Below is a small trained network, with its code and all its weights. Each question gives an input and a class and asks what happens when units are switched off, that is, made to give their printed mean instead of their output.

import numpy as np


def w(rows, s, z=0):
    codes = np.array(rows[::2]) - 128.0
    scale = np.full(codes.shape[1], s)
    scale[-1] = z or s
    return codes * scale


def norm(h):
    return h / np.sqrt((h * h).mean(-1, keepdims=True) + 1e-5)


def f(y):
    return y / 2 * (1 + np.tanh(0.7978845608 * (y + 0.044715 * y**3)))


def log_softmax(a):
    a = a - a.max(-1, keepdims=True)
    return a - np.log(np.exp(a).sum(-1, keepdims=True))


def net(x, mask):
    res = np.array(x, float).reshape(1, 5) / 4 @ E
    u = 0
    for l in range(3):
        y = f(norm(res) @ A[l][:, :-1].T + A[l][:, -1])
        res = res + np.where(mask[u : u + 9], y, B[l][:, -1]) @ B[l][:, :-1]
        u += 9
    return log_softmax(norm(res)[-1] @ U[:, :-1].T + U[:, -1])


A, B = {}, {}
E = w([
[48,242,111,196,34],'x0',
[174,104,65,109,2],'x1',
[116,147,137,94,57],'x2',
[128,128,130,130,132],'x3',
[106,183,60,76,150],'x4',
],0.007)
A[0] = w([
[46,82,148,57,96,57],'L0N0',
[49,223,125,115,146,104],'L0N1',
[76,94,120,33,193,206],'L0N2',
[125,118,127,66,102,229],'L0N3',
[96,142,98,167,79,110],'L0N4',
[102,163,2,110,103,158],'L0N5',
[91,146,78,57,157,105],'L0N6',
[76,99,164,145,152,88],'L0N7',
[90,195,123,158,159,4],'L0N8',
],0.0085,0.0027)
B[0] = w([
[159,98,139,52,189,126],'L0N0',
[47,117,165,62,144,237],'L0N1',
[150,214,105,140,178,254],'L0N2',
[142,110,124,136,212,193],'L0N3',
[173,129,163,176,81,179],'L0N4',
[227,154,182,129,171,227],'L0N5',
[167,147,94,108,181,165],'L0N6',
[172,216,126,2,60,152],'L0N7',
[54,107,124,132,128,163],'L0N8',
],0.0073,0.0038)
A[1] = w([
[99,254,104,23,38,254],'L1N0',
[143,151,126,183,205,153],'L1N1',
[41,135,173,39,205,180],'L1N2',
[27,152,173,200,104,170],'L1N3',
[165,122,244,180,222,73],'L1N4',
[145,64,125,135,94,144],'L1N5',
[178,59,82,140,107,157],'L1N6',
[152,37,146,187,196,151],'L1N7',
[78,132,197,185,127,160],'L1N8',
],0.0067,0.0027)
B[1] = w([
[170,78,205,172,176,238],'L1N0',
[206,143,159,149,77,186],'L1N1',
[37,165,114,229,75,255],'L1N2',
[73,119,10,60,80,201],'L1N3',
[204,151,233,14,84,211],'L1N4',
[74,60,133,162,152,149],'L1N5',
[76,50,2,75,153,175],'L1N6',
[67,91,151,98,29,198],'L1N7',
[83,72,100,90,32,175],'L1N8',
],0.0055,0.0045)
A[2] = w([
[138,137,219,114,237,224],'L2N0',
[240,194,182,183,100,170],'L2N1',
[103,192,15,111,201,126],'L2N2',
[214,104,2,141,196,184],'L2N3',
[67,178,59,42,201,229],'L2N4',
[64,78,178,25,216,39],'L2N5',
[175,238,64,229,68,110],'L2N6',
[109,244,181,196,122,8],'L2N7',
[176,10,84,52,151,162],'L2N8',
],0.0056,0.0016)
B[2] = w([
[176,134,159,182,20,252],'L2N0',
[163,59,178,117,128,217],'L2N1',
[129,170,102,184,151,161],'L2N2',
[65,182,63,99,137,208],'L2N3',
[104,253,181,230,95,200],'L2N4',
[116,136,223,197,115,179],'L2N5',
[169,77,186,152,84,175],'L2N6',
[68,53,167,63,180,194],'L2N7',
[53,138,98,79,193,245],'L2N8',
],0.0058,0.0032)
U = w([
[163,112,223,90,77,252],'0',
[150,225,151,150,179,98],'1',
[87,2,111,36,130,84],'2',
[168,182,41,57,190,69],'3',
[43,135,163,109,59,97],'4',
[35,183,146,184,106,88],'5',
[151,62,92,230,9,74],'6',
],0.0079,0.0033)

Each question gives the input, the list of numbers given to net, and the class t.
The units are the neurons (one row each of A and B). Each row of codes is followed by its name. A weight is (code - 128) times the scale printed after its matrix; where a second scale follows, it is the last column's (A, B and U).
mask holds one flag per neuron, layer by layer. A switched-off neuron (its flag False) gives its mean, the last column of its row in B, instead of its output. The means were averaged over made-up inputs and are rounded, as every weight is.
A unit's drop is (log p(t) with every unit on - log p(t) with that unit switched off) / (log p(t) with every unit on - log p(t) with every unit switched off).
The circuit of an input: a set's keep is (log p(t) with only the set's units on - log p(t) with every unit switched off) / (log p(t) with every unit on - log p(t) with every unit switched off). Starting from the 12 units with the biggest drops (on a tie, the unit counted first), units are removed one at a time, each time the one whose removal leaves the highest keep (on an exact tie, the one counted first), for as long as the keep stays at least 0.8.
circuit, biggest first: the units of the circuit, biggest drop first
k most important neurons: the k neurons with the biggest drops, biggest first
k most important neurons of layer l: the k neurons of layer l with the biggest drops, biggest first
drop when u is switched off: that unit's drop, to one decimal
input [-2,5,-7,3,-7], class 2: circuit, biggest first : (L1N6 L2N8)
input [-1,5,5,-3,7], class 3: 2 most important neurons : (L2N3 L1N4)
input [-5,-3,-2,-2,3], class 1: circuit, biggest first : (L0N2 L2N4)
input [-5,-4,-2,-8,3], class 1: most important neuron : (L0N2)
input [-5,3,-6,-4,1], class 3: circuit, biggest first : (L0N2 L2N3)
input [-1,7,-6,8,-4], class 2: circuit, biggest first : (L1N6 L2N8)
input [-2,7,-3,-4,-8], class 2: 2 most important neurons : (L1N6 L1N2)
input [3,1,-6,-1,2], class 0: 3 most important neurons : (L0N5 L1N4 L0N4)
input [-1,6,7,1,1], class 3: 2 most important neurons of layer 0 : (L0N3 L0N1)
input [4,1,-1,0,6], class 0: 2 most important neurons of layer 0 : (L0N5 L0N4)
input [8,2,1,-7,3], class 0: 2 most important neurons : (L0N5 L1N0)
input [7,7,0,2,8], class 0: 2 most important neurons : (L0N5 L1N0)
input [-4,2,4,8,-3], class 2: 2 most important neurons of layer 0 : (L0N5 L0N1)
input [-7,-2,-7,-5,7], class 1: most important neuron : (L2N4)
input [-8,5,-3,-3,1], class 3: 2 most important neurons of layer 1 : (L1N0 L1N8)
input [-5,2,6,-1,-8], class 2: drop when L1N6 is switched off : 0.2
input [7,3,6,2,7], class 0: drop when L0N5 is switched off : 0.7
input [-1,4,7,1,1], class 3: drop when L0N3 is switched off : 0.2
